Here is a tiny trained network, its code and every weight. The questions are about switching its units off for an input and a class, where a switched-off unit gives its printed mean instead of its output.

import numpy as np


def w(rows, s, z=0):
    codes = np.array(rows[::2]) - 128.0
    scale = np.full(codes.shape[1], s)
    scale[-1] = z or s
    return codes * scale


def f(y):
    return np.maximum(y, 0)


def log_softmax(a):
    a = a - a.max(-1, keepdims=True)
    return a - np.log(np.exp(a).sum(-1, keepdims=True))


def net(x, mask):
    res = np.array(x, float).reshape(1, 4) / 4 @ E
    y = f(res @ A[0][:, :-1].T + A[0][:, -1])
    res = res + np.where(mask, y, B[0][:, -1]) @ B[0][:, :-1]
    return log_softmax(res[-1] @ U[:, :-1].T + U[:, -1])


A, B = {}, {}
E = w([
[88,2,64,36],'x0',
[164,91,33,215],'x1',
[123,129,125,126],'x2',
[241,213,61,58],'x3',
],0.0083)
A[0] = w([
[171,213,127,121,42],'n1',
[103,176,152,153,82],'n2',
[187,132,96,42,85],'n3',
[85,77,145,128,96],'n4',
[171,86,100,185,163],'n5',
[125,142,202,70,127],'n6',
[100,79,139,163,84],'n7',
[47,64,175,186,121],'n8',
[108,214,118,170,255],'n9',
[177,132,97,122,100],'n10',
[52,221,179,100,99],'n11',
[160,39,64,132,101],'n12',
[117,181,211,38,213],'n13',
[63,95,142,185,216],'n14',
[105,108,126,157,250],'n15',
[168,79,128,159,215],'n16',
[177,149,111,130,58],'n17',
[69,133,136,168,44],'n18',
[128,75,107,90,143],'n19',
[80,116,107,67,51],'n20',
[136,65,124,107,211],'n21',
[83,50,32,56,88],'n22',
[169,128,82,89,69],'n23',
[144,133,84,212,191],'n24',
[128,81,163,19,111],'n25',
[53,136,222,77,247],'n26',
[133,172,149,189,195],'n27',
[10,174,155,199,116],'n28',
[169,140,126,95,37],'n29',
[138,103,60,184,123],'n30',
],0.012,0.0047)
B[0] = w([
[125,194,59,147,182],'n1',
[120,125,127,255,159],'n2',
[112,212,137,73,205],'n3',
[134,198,111,112,177],'n4',
[117,53,28,114,188],'n5',
[99,93,62,96,185],'n6',
[123,188,123,110,168],'n7',
[147,222,130,67,225],'n8',
[173,123,169,162,212],'n9',
[107,189,98,61,170],'n10',
[118,78,58,174,188],'n11',
[141,116,95,192,206],'n12',
[154,88,43,130,228],'n13',
[154,160,95,61,215],'n14',
[156,129,132,75,188],'n15',
[157,80,101,105,181],'n16',
[85,183,129,120,160],'n17',
[53,217,113,125,156],'n18',
[159,159,177,169,191],'n19',
[72,161,95,229,169],'n20',
[207,129,222,168,200],'n21',
[154,201,160,233,247],'n22',
[116,187,138,107,177],'n23',
[127,53,57,136,202],'n24',
[129,90,92,226,210],'n25',
[178,102,47,118,244],'n26',
[152,109,185,188,196],'n27',
[137,181,119,111,204],'n28',
[71,148,137,120,151],'n29',
[79,141,62,50,189],'n30',
],0.0065,0.011)
U = w([
[103,175,143,232,87],'0',
[60,249,122,48,59],'1',
[88,78,50,123,89],'2',
[173,143,132,105,254],'3',
[156,62,151,68,168],'4',
[106,87,245,109,40],'5',
],0.012,0.0071)

Each question gives the input, the list of numbers given to net, and the class t.
The units are the neurons (one row each of A and B). Each row of codes is followed by its name. A weight is (code - 128) times the scale printed after its matrix; where a second scale follows, it is the last column's (A, B and U).
mask holds one flag per neuron, in row order. A switched-off neuron (its flag False) gives its mean, the last column of its row in B, instead of its output. The means were averaged over made-up inputs and are rounded, as every weight is.
A unit's drop is (log p(t) with every unit on - log p(t) with that unit switched off) / (log p(t) with every unit on - log p(t) with every unit switched off).
The circuit of an input: a set's keep is (log p(t) with only the set's units on - log p(t) with every unit switched off) / (log p(t) with every unit on - log p(t) with every unit switched off). Starting from the 12 units with the biggest drops (on a tie, the unit counted first), units are removed one at a time, each time the one whose removal leaves the highest keep (on an exact tie, the one counted first), for as long as the keep stays at least 0.8.
units of the circuit, in order: the units of the circuit, biggest drop first
k most important neurons: the k neurons with the biggest drops, biggest first
drop of u: that unit's drop, to one decimal
input [7,-8,3,1], class 2: units of the circuit, in order -> (n13)
input [6,-8,4,4], class 2: 3 most important neurons -> (n13; n6; n25)
input [8,-7,5,-1], class 0: units of the circuit, in order -> (n22; n25)
input [-4,7,-7,6], class 2: units of the circuit, in order -> (n24; n5)
input [0,1,1,-4], class 1: units of the circuit, in order -> (n8; n25; n14)
input [-6,7,6,5], class 2: units of the circuit, in order -> (n24; n5)
input [6,-3,2,-2], class 0: units of the circuit, in order -> (n22; n20)
input [-5,-1,-4,-6], class 1: units of the circuit, in order -> (n8; n14)
input [-6,-3,-7,-6], class 3: units of the circuit, in order -> (n22; n26)
input [6,5,-4,8], class 1: 4 most important neurons -> (n3; n10; n23; n30)
input [4,-8,-2,-5], class 2: 2 most important neurons -> (n26; n25)
input [-7,6,8,-1], class 3: 2 most important neurons -> (n22; n25)
input [8,4,3,-5], class 0: drop of n22 -> 0.4
input [-6,7,-3,-7], class 1: drop of n14 -> 0.2
input [8,-2,-8,-7], class 0: units of the circuit, in order -> (n22)
input [-2,-8,7,2], class 2: drop of n19 -> 0.0
input [6,-2,-1,3], class 0: drop of n22 -> 0.1
